Below are the code and all the weights of a small trained network. Each question names an input and a target symbol and asks about switching units off, where a switched-off unit gives its printed mean instead of its output.

import numpy as np


def w(rows, s, z=0):
    codes = np.array(rows[::2]) - 128.0
    scale = np.full(codes.shape[1], s)
    scale[-1] = z or s
    return codes * scale


def norm(h):
    return h / np.sqrt((h * h).mean(-1, keepdims=True) + 1e-5)


def f(y):
    return np.maximum(y, 0)


def softmax(a):
    e = np.exp(a - a.max(-1, keepdims=True))
    return e / e.sum(-1, keepdims=True)


def log_softmax(a):
    a = a - a.max(-1, keepdims=True)
    return a - np.log(np.exp(a).sum(-1, keepdims=True))


def net(x, mask):
    ids = ['ΓΘΛΨβδζξπσω'.index(c) for c in x.split()]
    T = len(ids)
    res = E[ids] + P[:T]
    u = 0
    for l in range(2):
        r = norm(res)
        for j in range(2):
            rows = slice(3 * j, 3 * j + 3)
            q, k, v = (r @ M[l][rows].T for M in (Q, K, V))
            z = softmax(np.where(np.tri(T) > 0, q @ k.T / 3**0.5, -1e9)) @ v
            o = O[l][rows]
            res = res + np.where(mask[u + j], z, o[:, -1]) @ o[:, :-1]
        u += 2
        y = f(norm(res) @ A[l][:, :-1].T + A[l][:, -1])
        res = res + np.where(mask[u : u + 4], y, B[l][:, -1]) @ B[l][:, :-1]
        u += 4
    return log_softmax(norm(res)[-1] @ U[:, :-1].T + U[:, -1])


Q, K, V, O, A, B = {}, {}, {}, {}, {}, {}
E = w([
[229,165,119,150],'Γ',
[125,145,130,95],'Θ',
[173,133,64,123],'Λ',
[73,93,190,110],'Ψ',
[135,134,166,129],'β',
[136,75,144,92],'δ',
[129,143,140,82],'ζ',
[132,93,145,6],'ξ',
[196,88,109,72],'π',
[153,110,157,93],'σ',
[88,136,137,68],'ω',
],0.023)
P = w([
[143,93,193,87],'0',
[179,147,189,90],'1',
[176,128,166,96],'2',
[156,161,159,124],'3',
[174,167,136,128],'4',
[174,187,123,136],'5',
[150,184,122,153],'6',
[163,147,96,156],'7',
[113,192,70,217],'8',
[135,2,122,103],'9',
],0.0062)
Q[0] = w([
[169,61,177,127],'0.h1',
[104,165,192,218],'0.h1',
[175,121,182,96],'0.h1',
[37,90,166,208],'0.h2',
[138,96,168,149],'0.h2',
[136,5,156,147],'0.h2',
],0.012)
K[0] = w([
[128,153,72,181],'0.h1',
[194,12,160,151],'0.h1',
[120,144,64,98],'0.h1',
[109,72,221,121],'0.h2',
[71,112,118,141],'0.h2',
[73,116,108,194],'0.h2',
],0.011)
V[0] = w([
[185,138,117,183],'0.h1',
[161,78,131,192],'0.h1',
[156,79,158,204],'0.h1',
[117,203,65,68],'0.h2',
[255,115,165,158],'0.h2',
[241,230,82,50],'0.h2',
],0.0074)
O[0] = w([
[186,143,130,177,91],'0.h1',
[175,157,153,147,68],'0.h1',
[199,177,158,136,59],'0.h1',
[50,83,142,160,158],'0.h2',
[191,77,67,117,191],'0.h2',
[69,1,95,137,254],'0.h2',
],0.0072,0.0078)
A[0] = w([
[198,102,140,23,180],'0.n1',
[91,2,208,197,153],'0.n2',
[115,165,58,211,2],'0.n3',
[94,35,151,130,228],'0.n4',
],0.0084,0.00062)
B[0] = w([
[132,190,68,125,229],'0.n1',
[157,245,87,135,231],'0.n2',
[106,92,139,184,133],'0.n3',
[124,154,134,155,255],'0.n4',
],0.012,0.008)
Q[1] = w([
[86,135,57,186],'1.h1',
[97,121,5,137],'1.h1',
[110,146,126,120],'1.h1',
[136,78,123,112],'1.h2',
[137,127,188,183],'1.h2',
[144,152,66,108],'1.h2',
],0.019)
K[1] = w([
[94,20,28,41],'1.h1',
[53,61,2,103],'1.h1',
[77,89,127,152],'1.h1',
[107,204,90,117],'1.h2',
[140,103,221,36],'1.h2',
[97,127,115,231],'1.h2',
],0.012)
V[1] = w([
[213,80,104,117],'1.h1',
[143,108,224,108],'1.h1',
[100,47,188,26],'1.h1',
[156,250,106,156],'1.h2',
[145,131,184,183],'1.h2',
[62,161,142,74],'1.h2',
],0.015)
O[1] = w([
[136,84,54,93,133],'1.h1',
[174,177,111,76,7],'1.h1',
[159,98,167,20,153],'1.h1',
[146,252,84,123,211],'1.h2',
[154,134,189,166,22],'1.h2',
[101,132,86,173,137],'1.h2',
],0.015,0.011)
A[1] = w([
[249,195,143,194,232],'1.n1',
[146,165,240,160,59],'1.n2',
[216,93,109,241,252],'1.n3',
[116,110,174,68,146],'1.n4',
],0.013,0.0019)
B[1] = w([
[197,88,247,199,253],'1.n1',
[209,73,115,51,163],'1.n2',
[199,114,242,124,249],'1.n3',
[169,143,162,208,214],'1.n4',
],0.014,0.0028)
U = w([
[175,45,156,102,142],'Γ',
[34,110,152,162,83],'Θ',
[106,15,128,156,100],'Λ',
[128,114,183,76,173],'Ψ',
[140,163,133,160,2],'β',
[133,144,89,122,140],'δ',
[50,121,130,129,40],'ζ',
[114,72,123,10,159],'ξ',
[153,61,66,83,51],'π',
[145,156,79,136,213],'σ',
[37,107,199,74,200],'ω',
],0.011,0.0025)

Each question gives the input, a string of symbols that net reads in full, and the target symbol t.
The units are the heads (3 rows each of Q, K, V and O) and the neurons (one row each of A and B). Each row of codes is followed by its name. A weight is (code - 128) times the scale printed after its matrix; where a second scale follows, it is the last column's (O, A, B and U).
mask holds one flag per unit, layer by layer, with each layer's heads first. A switched-off unit (its flag False) gives its mean, the last column of its rows in O or B, instead of its output. The means were averaged over made-up inputs and are rounded, as every weight is.
A unit's drop is (log p(t) with every unit on - log p(t) with that unit switched off) / (log p(t) with every unit on - log p(t) with every unit switched off).
k most important neurons: the k neurons with the biggest drops, biggest first
k most important neurons of layer l: the k neurons of layer l with the biggest drops, biggest first
heads that matter: for each layer, one digit per head in row order, 1 if its drop is at least 0.15 and else 0, layers parted by /
drop when u is switched off: that unit's drop, to one decimal
input π Λ δ, target Λ: 2 most important neurons => 0.n2, 1.n3
input Ψ π Ψ β δ β β π σ σ, target σ: 2 most important neurons => 0.n1, 0.n4
input δ β Γ Γ, target Γ: 2 most important neurons of layer 1 => 1.n3, 1.n1
input Λ σ σ ξ Θ ξ Ψ σ, target ξ: heads that matter => 11 / 10
input σ σ π σ ω σ Θ π β σ, target σ: heads that matter => 00 / 01
input σ σ π σ Θ Θ σ, target Θ: 2 most important neurons => 0.n1, 0.n2
input ζ Λ π, target Λ: heads that matter => 01 / 11
input ω ω ξ, target ω: heads that matter => 01 / 11
input ω σ ζ Ψ Θ, target Θ: heads that matter => 01 / 10
input Ψ ξ ζ σ Θ ω β ζ Γ Θ, target ω: 3 most important neurons of layer 0 => 0.n1, 0.n4, 0.n3
input ξ Λ ω ξ δ ξ σ, target ξ: heads that matter => 01 / 10
input ζ ξ Θ δ ξ Θ ξ δ Γ σ, target Γ: 2 most important neurons => 0.n1, 0.n3
input Ψ δ σ σ ω ω, target ω: heads that matter => 11 / 10
input δ σ Λ, target Λ: most important neuron of layer 0 => 0.n2
input σ δ σ π ω Γ σ Θ Θ, target Θ: heads that matter => 00 / 10
input ω ω δ Γ ω ω, target ω: heads that matter => 10 / 10
input ω σ ξ ξ Ψ ω ζ, target ω: 2 most important neurons of layer 0 => 0.n1, 0.n2
input Λ ξ σ Θ δ β Θ ξ Γ, target Γ: 2 most important neurons => 1.n3, 0.n1
input Ψ ω σ ξ Ψ Λ σ, target Λ: 2 most important neurons of layer 0 => 0.n1, 0.n3
input σ δ σ Ψ β Λ σ, target Λ: drop when 1.h1 is switched off => 0.8
input ξ Ψ Λ δ Λ Γ Λ ζ, target Λ: drop when 0.n2 is switched off => 0.2
input β σ σ Ψ ξ ω ζ, target ω: drop when 0.n4 is switched off => 0.1
